Below are the code and all the weights of a small trained network. Each question names an input and a class and asks about switching units off, where a switched-off unit gives its printed mean instead of its output.

import numpy as np


def w(rows, s, z=0):
    codes = np.array(rows[::2]) - 128.0
    scale = np.full(codes.shape[1], s)
    scale[-1] = z or s
    return codes * scale


def norm(h):
    return h / np.sqrt((h * h).mean(-1, keepdims=True) + 1e-5)


def f(y):
    return y / 2 * (1 + np.tanh(0.7978845608 * (y + 0.044715 * y**3)))


def log_softmax(a):
    a = a - a.max(-1, keepdims=True)
    return a - np.log(np.exp(a).sum(-1, keepdims=True))


def net(x, mask):
    res = np.array(x, float).reshape(1, 5) / 4 @ E
    u = 0
    for l in range(3):
        y = f(norm(res) @ A[l][:, :-1].T + A[l][:, -1])
        res = res + np.where(mask[u : u + 4], y, B[l][:, -1]) @ B[l][:, :-1]
        u += 4
    return log_softmax(norm(res)[-1] @ U[:, :-1].T + U[:, -1])


A, B = {}, {}
E = w([
[151,111,115,107],'x0',
[93,59,222,70],'x1',
[118,184,122,64],'x2',
[4,58,122,181],'x3',
[151,248,147,151],'x4',
],0.0048)
A[0] = w([
[84,157,111,212,61],'L0N1',
[80,180,91,133,96],'L0N2',
[179,96,147,50,149],'L0N3',
[95,69,212,253,4],'L0N4',
],0.0054,0.0018)
B[0] = w([
[152,127,86,69,172],'L0N1',
[86,168,88,95,152],'L0N2',
[57,165,216,224,219],'L0N3',
[2,121,125,21,255],'L0N4',
],0.0069,0.0012)
A[1] = w([
[97,209,38,41,167],'L1N1',
[23,143,71,209,164],'L1N2',
[2,252,155,116,251],'L1N3',
[139,180,61,8,83],'L1N4',
],0.0079,0.0017)
B[1] = w([
[85,95,68,234,213],'L1N1',
[150,113,125,108,208],'L1N2',
[135,66,197,225,253],'L1N3',
[106,98,254,158,169],'L1N4',
],0.0094,0.005)
A[2] = w([
[164,5,172,77,250],'L2N1',
[136,116,2,127,184],'L2N2',
[158,191,144,180,246],'L2N3',
[84,121,163,165,78],'L2N4',
],0.0095,0.0022)
B[2] = w([
[117,254,110,105,254],'L2N1',
[178,29,81,119,169],'L2N2',
[195,130,195,144,202],'L2N3',
[52,55,96,93,179],'L2N4',
],0.0084,0.0062)
U = w([
[249,156,148,161,47],'0',
[114,82,178,232,253],'1',
[136,227,193,89,164],'2',
[147,67,42,111,75],'3',
[21,123,146,63,33],'4',
],0.014,0.0024)

Each question gives the input, the list of numbers given to net, and the class t.
The units are the neurons (one row each of A and B). Each row of codes is followed by its name. A weight is (code - 128) times the scale printed after its matrix; where a second scale follows, it is the last column's (A, B and U).
mask holds one flag per neuron, layer by layer. A switched-off neuron (its flag False) gives its mean, the last column of its row in B, instead of its output. The means were averaged over made-up inputs and are rounded, as every weight is.
A unit's drop is (log p(t) with every unit on - log p(t) with that unit switched off) / (log p(t) with every unit on - log p(t) with every unit switched off).
The circuit of an input: a set's keep is (log p(t) with only the set's units on - log p(t) with every unit switched off) / (log p(t) with every unit on - log p(t) with every unit switched off). Starting from all 12 units, units are removed one at a time, each time the one whose removal leaves the highest keep (on an exact tie, the one counted first), for as long as the keep stays at least 0.8.
circuit, biggest first: the units of the circuit, biggest drop first
most important unit: the unit with the biggest drop
top k neurons: the k neurons with the biggest drops, biggest first
top k neurons in layer l: the k neurons of layer l with the biggest drops, biggest first
input [8,7,3,-2,8], class 1: top 3 neurons	L1N3, L0N3, L2N1
input [0,4,2,-3,-2], class 2: top 2 neurons in layer 0	L0N4, L0N2
input [-3,3,-5,-1,1], class 4: circuit, biggest first	L0N4
input [2,2,1,-3,6], class 1: top 2 neurons in layer 1	L1N3, L1N2
input [0,-1,-7,3,-4], class 3: circuit, biggest first	L1N4, L1N3
input [0,7,6,2,-4], class 2: circuit, biggest first	L2N1, L1N1
input [7,8,8,-3,3], class 1: circuit, biggest first	L0N3, L1N3
input [-8,-7,7,-7,2], class 1: top 3 neurons	L1N1, L1N4, L2N1
input [3,3,6,-2,-3], class 2: top 3 neurons	L1N1, L0N4, L2N1
input [-6,-3,-7,6,-1], class 3: top 2 neurons in layer 0	L0N3, L0N1
input [-7,2,-8,-8,-8], class 2: circuit, biggest first	L2N1, L1N3
input [8,7,0,7,4], class 4: top 2 neurons in layer 1	L1N1, L1N4
input [-7,-1,-8,1,2], class 4: top 2 neurons in layer 0	L0N4, L0N3
input [-8,-3,-4,-6,-5], class 0: most important unit	L1N1
input [-2,5,-8,-1,-8], class 4: top 2 neurons	L2N3, L0N4
input [-4,3,-7,-2,-4], class 4: top 2 neurons	L0N4, L2N3
input [-2,-1,-7,7,-2], class 4: top 2 neurons	L0N4, L1N1
input [-1,3,-1,-2,-3], class 2: top 2 neurons	L1N1, L2N1
input [5,3,-4,3,-5], class 2: top 3 neurons in layer 2	L2N1, L2N4, L2N2
input [6,-5,0,1,-2], class 3: most important unit	L1N3
input [4,0,-2,7,1], class 4: top 2 neurons in layer 1	L1N1, L1N2
input [5,-1,2,3,-1], class 3: top 2 neurons	L0N4, L1N3
